Below are the code and all the weights of a small trained network. Each question names an input and a class and asks about switching units off, where a switched-off unit gives its printed mean instead of its output.

import numpy as np


def w(rows, s, z=0):
    codes = np.array(rows[::2]) - 128.0
    scale = np.full(codes.shape[1], s)
    scale[-1] = z or s
    return codes * scale


def f(y):
    return y / 2 * (1 + np.tanh(0.7978845608 * (y + 0.044715 * y**3)))


def log_softmax(a):
    a = a - a.max(-1, keepdims=True)
    return a - np.log(np.exp(a).sum(-1, keepdims=True))


def net(x, mask):
    res = np.array(x, float).reshape(1, 2) / 4 @ E
    y = f(res @ A[0][:, :-1].T + A[0][:, -1])
    res = res + np.where(mask, y, B[0][:, -1]) @ B[0][:, :-1]
    return log_softmax(res[-1] @ U[:, :-1].T + U[:, -1])


A, B = {}, {}
E = w([
[146,228,5,110,26,84,255],'x0',
[252,201,129,85,240,99,131],'x1',
],0.0096)
A[0] = w([
[141,117,110,148,75,194,88,59],'n1',
[144,145,140,105,154,128,141,12],'n2',
[231,191,114,93,237,85,141,76],'n3',
[99,66,151,136,221,140,40,215],'n4',
[105,119,138,120,109,92,117,14],'n5',
[145,158,118,108,151,167,134,97],'n6',
[62,108,167,160,61,76,142,42],'n7',
[146,160,67,168,114,143,120,139],'n8',
[148,142,134,120,111,126,226,140],'n9',
[176,158,120,157,184,158,163,54],'n10',
[160,132,152,111,151,86,148,72],'n11',
[173,187,129,115,155,144,106,33],'n12',
[127,195,115,94,49,94,165,208],'n13',
[172,223,65,151,50,113,246,149],'n14',
[100,85,122,131,76,174,132,150],'n15',
[125,72,112,104,173,130,96,233],'n16',
[49,76,110,121,70,143,142,26],'n17',
[132,128,131,77,98,119,176,148],'n18',
[185,111,89,108,151,134,113,19],'n19',
[185,143,149,122,144,156,162,40],'n20',
[45,101,115,143,35,138,98,8],'n21',
[117,153,106,133,146,111,129,67],'n22',
[129,92,162,190,188,133,61,224],'n23',
],0.014,0.0012)
B[0] = w([
[150,151,77,129,134,117,154,153],'n1',
[127,127,132,148,114,115,139,143],'n2',
[105,122,92,249,82,124,189,232],'n3',
[132,117,149,21,135,124,106,241],'n4',
[130,128,154,155,116,122,122,135],'n5',
[143,106,116,150,105,132,122,144],'n6',
[134,137,108,190,108,121,149,187],'n7',
[123,128,146,105,136,135,109,155],'n8',
[103,118,151,91,143,149,98,173],'n9',
[139,139,129,161,97,141,166,164],'n10',
[94,126,109,161,119,165,108,151],'n11',
[116,123,104,181,141,137,145,165],'n12',
[108,107,138,97,169,144,62,199],'n13',
[156,118,167,14,145,100,105,254],'n14',
[138,144,116,182,159,125,149,179],'n15',
[117,139,147,97,141,126,90,171],'n16',
[127,136,116,198,103,140,159,199],'n17',
[160,135,139,114,171,131,122,155],'n18',
[127,147,119,150,106,133,140,150],'n19',
[109,154,101,164,119,125,108,153],'n20',
[116,137,103,202,98,136,163,212],'n21',
[116,113,128,137,133,147,111,135],'n22',
[154,133,143,56,156,115,106,215],'n23',
],0.016,0.021)
U = w([
[138,124,180,10,178,122,93,254],'0',
[115,150,111,244,99,139,194,2],'1',
],0.012,0.0009)

Each question gives the input, the list of numbers given to net, and the class t.
The units are the neurons (one row each of A and B). Each row of codes is followed by its name. A weight is (code - 128) times the scale printed after its matrix; where a second scale follows, it is the last column's (A, B and U).
mask holds one flag per neuron, in row order. A switched-off neuron (its flag False) gives its mean, the last column of its row in B, instead of its output. The means were averaged over made-up inputs and are rounded, as every weight is.
A unit's drop is (log p(t) with every unit on - log p(t) with that unit switched off) / (log p(t) with every unit on - log p(t) with every unit switched off).
most important unit: the unit with the biggest drop
top k neurons: the k neurons with the biggest drops, biggest first
drop when u is switched off: that unit's drop, to one decimal
input [1,-2], class 1: most important unit => n4
input [7,-7], class 0: top 2 neurons => [n14 n3]
input [3,4], class 1: top 3 neurons => [n3 n4 n23]
input [-6,-7], class 1: top 4 neurons => [n14 n21 n17 n7]
input [-7,-8], class 1: top 2 neurons => [n21 n14]
input [-2,-3], class 1: top 2 neurons => [n14 n13]
input [4,-4], class 0: top 3 neurons => [n3 n14 n13]
input [-6,-8], class 1: top 2 neurons => [n21 n14]
input [7,-6], class 0: drop when n14 is switched off => 3.8
input [-4,5], class 1: drop when n14 is switched off => 1.3
